Here is a tiny trained network, its code and every weight. The questions are about switching its units off for an input and a class, where a switched-off unit gives its printed mean instead of its output.

import numpy as np


def w(rows, s, z=0):
    codes = np.array(rows[::2]) - 128.0
    scale = np.full(codes.shape[1], s)
    scale[-1] = z or s
    return codes * scale


def norm(h):
    return h / np.sqrt((h * h).mean(-1, keepdims=True) + 1e-5)


def f(y):
    return y / 2 * (1 + np.tanh(0.7978845608 * (y + 0.044715 * y**3)))


def log_softmax(a):
    a = a - a.max(-1, keepdims=True)
    return a - np.log(np.exp(a).sum(-1, keepdims=True))


def net(x, mask):
    res = np.array(x, float).reshape(1, 4) / 4 @ E
    u = 0
    for l in range(4):
        y = f(norm(res) @ A[l][:, :-1].T + A[l][:, -1])
        res = res + np.where(mask[u : u + 4], y, B[l][:, -1]) @ B[l][:, :-1]
        u += 4
    return log_softmax(norm(res)[-1] @ U[:, :-1].T + U[:, -1])


A, B = {}, {}
E = w([
[162,219,10,23],'x0',
[254,151,245,161],'x1',
[240,84,62,170],'x2',
[160,2,173,121],'x3',
],0.0052)
A[0] = w([
[199,136,107,133,162],'L0N0',
[98,106,126,248,142],'L0N1',
[185,31,114,52,144],'L0N2',
[117,200,188,122,252],'L0N3',
],0.011,0.004)
B[0] = w([
[93,185,80,64,197],'L0N0',
[254,37,143,162,211],'L0N1',
[46,234,221,155,216],'L0N2',
[225,75,39,15,253],'L0N3',
],0.0097,0.0045)
A[1] = w([
[89,167,99,135,230],'L1N0',
[158,80,84,131,253],'L1N1',
[125,158,114,146,133],'L1N2',
[203,131,86,247,220],'L1N3',
],0.013,0.00055)
B[1] = w([
[147,56,226,225,222],'L1N0',
[1,138,133,121,251],'L1N1',
[118,95,139,210,137],'L1N2',
[199,106,94,148,250],'L1N3',
],0.0093,0.003)
A[2] = w([
[219,217,162,207,81],'L2N0',
[85,181,136,171,146],'L2N1',
[148,187,118,254,250],'L2N2',
[77,198,145,114,151],'L2N3',
],0.0067,0.002)
B[2] = w([
[82,24,255,112,207],'L2N0',
[244,178,120,202,158],'L2N1',
[113,235,99,170,252],'L2N2',
[184,114,247,184,198],'L2N3',
],0.0063,0.0017)
A[3] = w([
[199,131,214,16,2],'L3N0',
[16,58,197,16,142],'L3N1',
[120,127,48,253,138],'L3N2',
[140,127,18,178,114],'L3N3',
],0.0064,0.0025)
B[3] = w([
[108,227,144,144,188],'L3N0',
[39,105,138,133,252],'L3N1',
[90,91,4,205,182],'L3N2',
[129,155,228,193,162],'L3N3',
],0.011,0.003)
U = w([
[117,200,203,135,135],'0',
[167,191,87,113,2],'1',
[9,112,122,78,139],'2',
[181,193,80,3,165],'3',
[60,161,29,225,118],'4',
[218,61,107,137,180],'5',
],0.014,0.0064)

Each question gives the input, the list of numbers given to net, and the class t.
The units are the neurons (one row each of A and B). Each row of codes is followed by its name. A weight is (code - 128) times the scale printed after its matrix; where a second scale follows, it is the last column's (A, B and U).
mask holds one flag per neuron, layer by layer. A switched-off neuron (its flag False) gives its mean, the last column of its row in B, instead of its output. The means were averaged over made-up inputs and are rounded, as every weight is.
A unit's drop is (log p(t) with every unit on - log p(t) with that unit switched off) / (log p(t) with every unit on - log p(t) with every unit switched off).
The circuit of an input: a set's keep is (log p(t) with only the set's units on - log p(t) with every unit switched off) / (log p(t) with every unit on - log p(t) with every unit switched off). Starting from the 12 units with the biggest drops (on a tie, the unit counted first), units are removed one at a time, each time the one whose removal leaves the highest keep (on an exact tie, the one counted first), for as long as the keep stays at least 0.8.
units of the circuit, in order: the units of the circuit, biggest drop first
most important unit: the unit with the biggest drop
k most important neurons: the k neurons with the biggest drops, biggest first
top k neurons in layer l: the k neurons of layer l with the biggest drops, biggest first
drop when u is switched off: that unit's drop, to one decimal
input [-4,-1,3,8], class 0: most important unit => L0N2
input [0,-7,3,7], class 4: 3 most important neurons => (L0N3 L0N2 L2N1)
input [8,-2,1,3], class 0: units of the circuit, in order => (L0N3 L0N2 L2N3)
input [6,-1,-5,7], class 0: units of the circuit, in order => (L0N2 L2N3)
input [3,-1,8,-3], class 4: 2 most important neurons => (L0N3 L3N2)
input [6,-1,2,-1], class 4: 2 most important neurons => (L0N3 L1N2)
input [-6,-6,0,4], class 5: top 2 neurons in layer 0 => (L0N1 L0N0)
input [6,-1,7,-8], class 4: 2 most important neurons => (L0N3 L1N0)
input [8,-7,3,0], class 4: 2 most important neurons => (L0N3 L1N0)
input [-1,-8,6,7], class 4: 3 most important neurons => (L0N3 L0N2 L3N2)
input [-4,-4,3,-1], class 5: 2 most important neurons => (L0N1 L1N3)
input [-6,7,-5,2], class 5: 3 most important neurons => (L0N2 L0N1 L0N0)
input [-5,5,4,-8], class 5: 2 most important neurons => (L0N1 L1N3)
input [3,-5,7,1], class 4: most important unit => L3N2
input [-4,2,-2,-6], class 3: 2 most important neurons => (L0N3 L1N0)
input [1,-8,2,6], class 4: 2 most important neurons => (L0N3 L0N2)
input [6,3,6,3], class 0: 2 most important neurons => (L0N2 L0N3)
input [-5,-6,0,3], class 5: top 2 neurons in layer 3 => (L3N0 L3N1)
input [5,-2,5,-3], class 4: 3 most important neurons => (L0N3 L3N2 L1N0)
input [2,7,-6,2], class 3: units of the circuit, in order => (L0N3)
input [3,8,3,0], class 3: top 2 neurons in layer 0 => (L0N3 L0N0)
input [1,6,-7,-5], class 3: drop when L0N3 is switched off => 1.0
input [2,6,-2,1], class 3: drop when L1N1 is switched off => 0.0
input [-3,3,-7,-2], class 3: drop when L1N0 is switched off => 0.1
input [3,-3,2,8], class 0: drop when L0N2 is switched off => 0.7
